Below is a small trained network, with its code and all its weights. Each question gives an input and a target symbol and asks what happens when units are switched off, that is, made to give their printed mean instead of their output.

import numpy as np


def w(rows, s, z=0):
    codes = np.array(rows[::2]) - 128.0
    scale = np.full(codes.shape[1], s)
    scale[-1] = z or s
    return codes * scale


def norm(h):
    return h / np.sqrt((h * h).mean(-1, keepdims=True) + 1e-5)


def f(y):
    return y / 2 * (1 + np.tanh(0.7978845608 * (y + 0.044715 * y**3)))


def softmax(a):
    e = np.exp(a - a.max(-1, keepdims=True))
    return e / e.sum(-1, keepdims=True)


def log_softmax(a):
    a = a - a.max(-1, keepdims=True)
    return a - np.log(np.exp(a).sum(-1, keepdims=True))


def net(x, mask):
    ids = ['ΛΦΨΩαβδεηθμξπσ'.index(c) for c in x.split()]
    T = len(ids)
    res = E[ids] + P[:T]
    u = 0
    for l in range(2):
        r = norm(res)
        for j in range(2):
            rows = slice(2 * j, 2 * j + 2)
            q, k, v = (r @ M[l][rows].T for M in (Q, K, V))
            z = softmax(np.where(np.tri(T) > 0, q @ k.T / 2**0.5, -1e9)) @ v
            o = O[l][rows]
            res = res + np.where(mask[u + j], z, o[:, -1]) @ o[:, :-1]
        u += 2
        y = f(norm(res) @ A[l][:, :-1].T + A[l][:, -1])
        res = res + np.where(mask[u : u + 12], y, B[l][:, -1]) @ B[l][:, :-1]
        u += 12
    return log_softmax(norm(res)[-1] @ U[:, :-1].T + U[:, -1])


Q, K, V, O, A, B = {}, {}, {}, {}, {}, {}
E = w([
[158,195,109,106,34,129,29,73,84,60],'Λ',
[161,128,131,125,79,79,170,84,178,71],'Φ',
[162,164,217,226,84,163,169,135,63,35],'Ψ',
[206,174,34,151,172,94,175,81,16,168],'Ω',
[164,202,195,169,133,178,141,192,91,223],'α',
[164,126,215,156,51,92,103,46,181,132],'β',
[123,91,127,161,51,202,200,49,101,122],'δ',
[140,104,133,152,179,177,227,139,63,184],'ε',
[151,171,65,234,94,163,136,50,159,130],'η',
[117,142,84,167,53,153,123,212,88,141],'θ',
[102,129,183,155,75,193,46,92,117,83],'μ',
[148,216,143,81,216,169,120,232,20,167],'ξ',
[147,72,169,76,177,143,227,173,108,218],'π',
[131,99,251,156,193,104,185,125,119,168],'σ',
],0.017)
P = w([
[93,51,105,191,145,46,84,173,73,126],'0',
[245,104,155,113,116,171,139,187,97,150],'1',
[72,170,152,70,110,108,171,129,115,182],'2',
[230,106,143,107,112,177,156,150,128,105],'3',
[103,155,133,69,99,125,171,108,134,131],'4',
[250,123,194,140,92,200,125,166,109,105],'5',
],0.021)
Q[0] = w([
[235,49,99,176,137,190,53,185,120,53],'L0H1',
[138,17,66,164,226,152,2,200,206,53],'L0H1',
[109,126,87,178,126,109,58,179,143,73],'L0H2',
[38,200,87,40,125,126,123,49,143,226],'L0H2',
],0.042)
K[0] = w([
[72,49,100,182,184,42,89,231,42,191],'L0H1',
[161,142,124,79,188,136,124,215,119,243],'L0H1',
[206,158,155,117,189,141,168,161,106,224],'L0H2',
[162,197,182,54,44,253,138,34,196,64],'L0H2',
],0.035)
V[0] = w([
[108,120,64,180,150,239,99,14,115,171],'L0H1',
[187,97,92,131,62,46,80,110,251,241],'L0H1',
[84,148,251,187,113,229,52,92,94,115],'L0H2',
[128,185,75,163,180,100,98,141,140,81],'L0H2',
],0.024)
O[0] = w([
[138,129,79,152,145,141,120,87,130,209,124],'L0H1',
[108,128,115,111,146,167,102,113,249,82,253],'L0H1',
[122,53,82,96,70,133,86,146,131,161,231],'L0H2',
[122,136,167,130,135,176,100,96,89,109,128],'L0H2',
],0.019,0.0055)
A[0] = w([
[126,138,69,105,114,108,64,91,111,95,88],'L0N1',
[43,122,111,113,196,69,132,137,94,121,1],'L0N2',
[48,161,119,84,86,88,165,103,122,131,149],'L0N3',
[146,162,153,141,135,162,111,90,148,136,81],'L0N4',
[58,183,78,139,99,115,104,148,95,95,54],'L0N5',
[3,145,89,121,163,90,101,92,146,131,117],'L0N6',
[136,153,150,109,149,136,139,129,176,113,159],'L0N7',
[217,110,122,126,135,109,134,145,126,112,130],'L0N8',
[51,75,111,164,120,61,141,43,108,74,122],'L0N9',
[161,108,152,98,100,162,142,138,153,170,113],'L0N10',
[140,147,102,145,148,130,115,112,157,182,70],'L0N11',
[202,92,119,101,143,170,136,100,157,123,155],'L0N12',
],0.035,0.0082)
B[0] = w([
[172,140,160,91,138,168,146,101,137,94,168],'L0N1',
[129,139,124,93,192,197,62,184,140,102,139],'L0N2',
[169,146,210,58,172,93,161,136,115,173,157],'L0N3',
[129,71,138,100,198,159,136,147,77,147,221],'L0N4',
[156,139,171,188,164,133,70,85,107,171,135],'L0N5',
[78,132,146,171,87,166,137,84,255,224,193],'L0N6',
[162,157,75,86,112,105,133,145,114,106,228],'L0N7',
[84,129,135,141,108,203,144,127,154,119,185],'L0N8',
[96,105,130,148,116,59,207,46,138,128,148],'L0N9',
[172,129,132,133,128,173,157,69,131,112,214],'L0N10',
[29,152,125,134,138,187,102,139,128,134,227],'L0N11',
[119,184,196,153,120,135,80,183,88,112,250],'L0N12',
],0.033,0.017)
Q[1] = w([
[152,103,89,162,127,147,106,136,126,95],'L1H1',
[102,151,101,236,117,252,128,140,124,55],'L1H1',
[74,133,124,128,176,137,87,165,227,115],'L1H2',
[118,226,165,82,185,39,196,132,157,188],'L1H2',
],0.044)
K[1] = w([
[158,114,101,150,115,116,132,120,127,75],'L1H1',
[70,40,107,200,193,110,100,88,114,2],'L1H1',
[86,108,87,83,156,105,89,154,187,173],'L1H2',
[177,234,111,57,96,149,157,181,141,138],'L1H2',
],0.045)
V[1] = w([
[159,151,72,255,196,115,162,105,92,150],'L1H1',
[63,66,137,75,180,88,130,88,134,77],'L1H1',
[154,168,128,77,142,168,168,1,91,98],'L1H2',
[197,155,113,112,76,183,87,140,131,155],'L1H2',
],0.027)
O[1] = w([
[141,228,105,29,142,143,119,175,152,232,2],'L1H1',
[149,40,146,149,184,135,202,163,132,194,229],'L1H1',
[165,147,114,144,221,20,126,104,154,251,246],'L1H2',
[117,195,116,143,102,121,134,22,113,136,113],'L1H2',
],0.012,0.011)
A[1] = w([
[146,155,140,105,109,117,185,85,169,159,135],'L1N1',
[132,95,186,175,160,86,113,144,157,149,103],'L1N2',
[97,145,159,124,186,88,162,102,167,90,197],'L1N3',
[133,120,81,125,67,155,147,151,106,76,116],'L1N4',
[133,153,117,131,155,141,152,178,147,192,97],'L1N5',
[165,105,50,173,116,113,4,147,137,62,1],'L1N6',
[98,161,90,154,103,21,196,113,197,82,93],'L1N7',
[122,94,101,133,57,64,133,83,210,129,89],'L1N8',
[14,165,118,140,76,38,176,133,78,186,80],'L1N9',
[90,150,71,205,91,151,122,179,189,169,130],'L1N10',
[133,155,130,114,82,5,158,104,57,108,115],'L1N11',
[180,129,166,82,111,118,129,178,132,102,103],'L1N12',
],0.031,0.0088)
B[1] = w([
[172,66,132,123,157,101,122,83,113,70,228],'L1N1',
[158,136,165,105,59,90,87,143,152,109,180],'L1N2',
[144,99,77,136,109,224,147,77,108,148,238],'L1N3',
[169,117,91,68,121,64,126,99,149,163,209],'L1N4',
[79,124,134,105,92,70,132,119,180,103,244],'L1N5',
[122,205,22,230,167,48,5,164,108,107,163],'L1N6',
[211,231,195,96,103,164,155,161,221,159,222],'L1N7',
[69,128,76,42,46,137,129,129,16,77,212],'L1N8',
[113,145,202,187,162,74,233,74,77,54,191],'L1N9',
[98,109,156,171,174,184,97,47,147,160,255],'L1N10',
[120,147,101,182,68,200,118,226,155,210,199],'L1N11',
[57,117,77,178,131,123,118,110,138,121,226],'L1N12',
],0.033,0.013)
U = w([
[107,154,157,64,55,177,117,81,138,36,40],'Λ',
[121,105,17,139,186,192,188,112,107,86,53],'Φ',
[104,158,140,211,73,137,163,157,87,149,91],'Ψ',
[148,127,209,99,115,72,55,143,167,140,128],'Ω',
[200,166,99,138,150,163,165,162,212,147,167],'α',
[126,127,181,85,188,183,66,153,52,108,144],'β',
[254,84,142,157,172,144,91,44,106,147,96],'δ',
[26,133,99,76,124,106,145,183,161,102,117],'ε',
[58,105,121,173,127,173,93,48,179,199,60],'η',
[152,133,74,190,140,91,58,109,136,83,255],'θ',
[102,129,160,140,160,75,166,40,111,62,142],'μ',
[141,16,149,141,139,152,130,172,179,77,128],'ξ',
[147,136,93,53,221,97,154,124,127,155,208],'π',
[105,68,60,76,98,118,110,118,69,201,169],'σ',
],0.0073,0.0028)

Each question gives the input, a string of symbols that net reads in full, and the target symbol t.
The units are the heads (2 rows each of Q, K, V and O) and the neurons (one row each of A and B). Each row of codes is followed by its name. A weight is (code - 128) times the scale printed after its matrix; where a second scale follows, it is the last column's (O, A, B and U).
mask holds one flag per unit, layer by layer, with each layer's heads first. A switched-off unit (its flag False) gives its mean, the last column of its rows in O or B, instead of its output. The means were averaged over made-up inputs and are rounded, as every weight is.
A unit's drop is (log p(t) with every unit on - log p(t) with that unit switched off) / (log p(t) with every unit on - log p(t) with every unit switched off).
The circuit of an input: a set's keep is (log p(t) with only the set's units on - log p(t) with every unit switched off) / (log p(t) with every unit on - log p(t) with every unit switched off). Starting from the 12 units with the biggest drops (on a tie, the unit counted first), units are removed one at a time, each time the one whose removal leaves the highest keep (on an exact tie, the one counted first), for as long as the keep stays at least 0.8.
units of the circuit, in order: the units of the circuit, biggest drop first
top k neurons: the k neurons with the biggest drops, biggest first
which heads matter: for each layer, one digit per head in row order, 1 if its drop is at least 0.15 and else 0, layers parted by /
drop when u is switched off: that unit's drop, to one decimal
input η σ Φ β μ, target σ: units of the circuit, in order : L0H2; L0H1
input Φ β Ω, target Λ: top 3 neurons : L1N8; L0N6; L1N7
input Ψ Λ Φ Ω, target σ: which heads matter : 11 / 01
input Φ ξ β δ Φ η, target Φ: which heads matter : 11 / 00
input η ε α π, target β: units of the circuit, in order : L0N12; L0H2; L0N4
input Λ σ β α ε, target Λ: top 3 neurons : L1N8; L0N6; L1N7
input α σ η Ω σ ε, target Λ: top neuron : L0N4
input ξ π Λ ξ η η, target Ψ: units of the circuit, in order : L0H1; L1N11; L0N10
input ξ δ σ β, target Ψ: top 3 neurons : L1N11; L0N11; L0N6
input η Ψ π, target Ψ: units of the circuit, in order : L0H1; L1N11
input σ Ψ σ π β Ψ, target ξ: which heads matter : 10 / 00
input ε Ψ μ η, target μ: top 4 neurons : L0N2; L0N11; L0N4; L0N12
input β σ ξ ξ Ω δ, target θ: which heads matter : 10 / 00
input Φ σ Ψ δ, target Φ: which heads matter : 11 / 00
input η β π β β, target Λ: top 4 neurons : L1N8; L0N6; L1N7; L0N11
input ε ξ ξ δ, target μ: which heads matter : 11 / 00
input Ψ Φ β α σ, target Λ: top 2 neurons : L1N8; L0N6
input ε ξ θ, target Ω: top 4 neurons : L0N5; L1N2; L0N3; L0N2
input ε β β δ θ σ, target μ: which heads matter : 10 / 00
input β μ η Ψ Ω, target Ψ: top 2 neurons : L1N11; L1N9
input π Λ π π μ δ, target α: top neuron : L1N7
input Ψ θ α σ, target σ: top 2 neurons : L0N10; L1N4
input π η π α, target α: top 2 neurons : L1N7; L0N7
input δ Ω β β Ω, target Λ: top 4 neurons : L1N8; L0N11; L0N3; L0N6
input η Λ μ, target σ: drop when L0N12 is switched off : 0.1
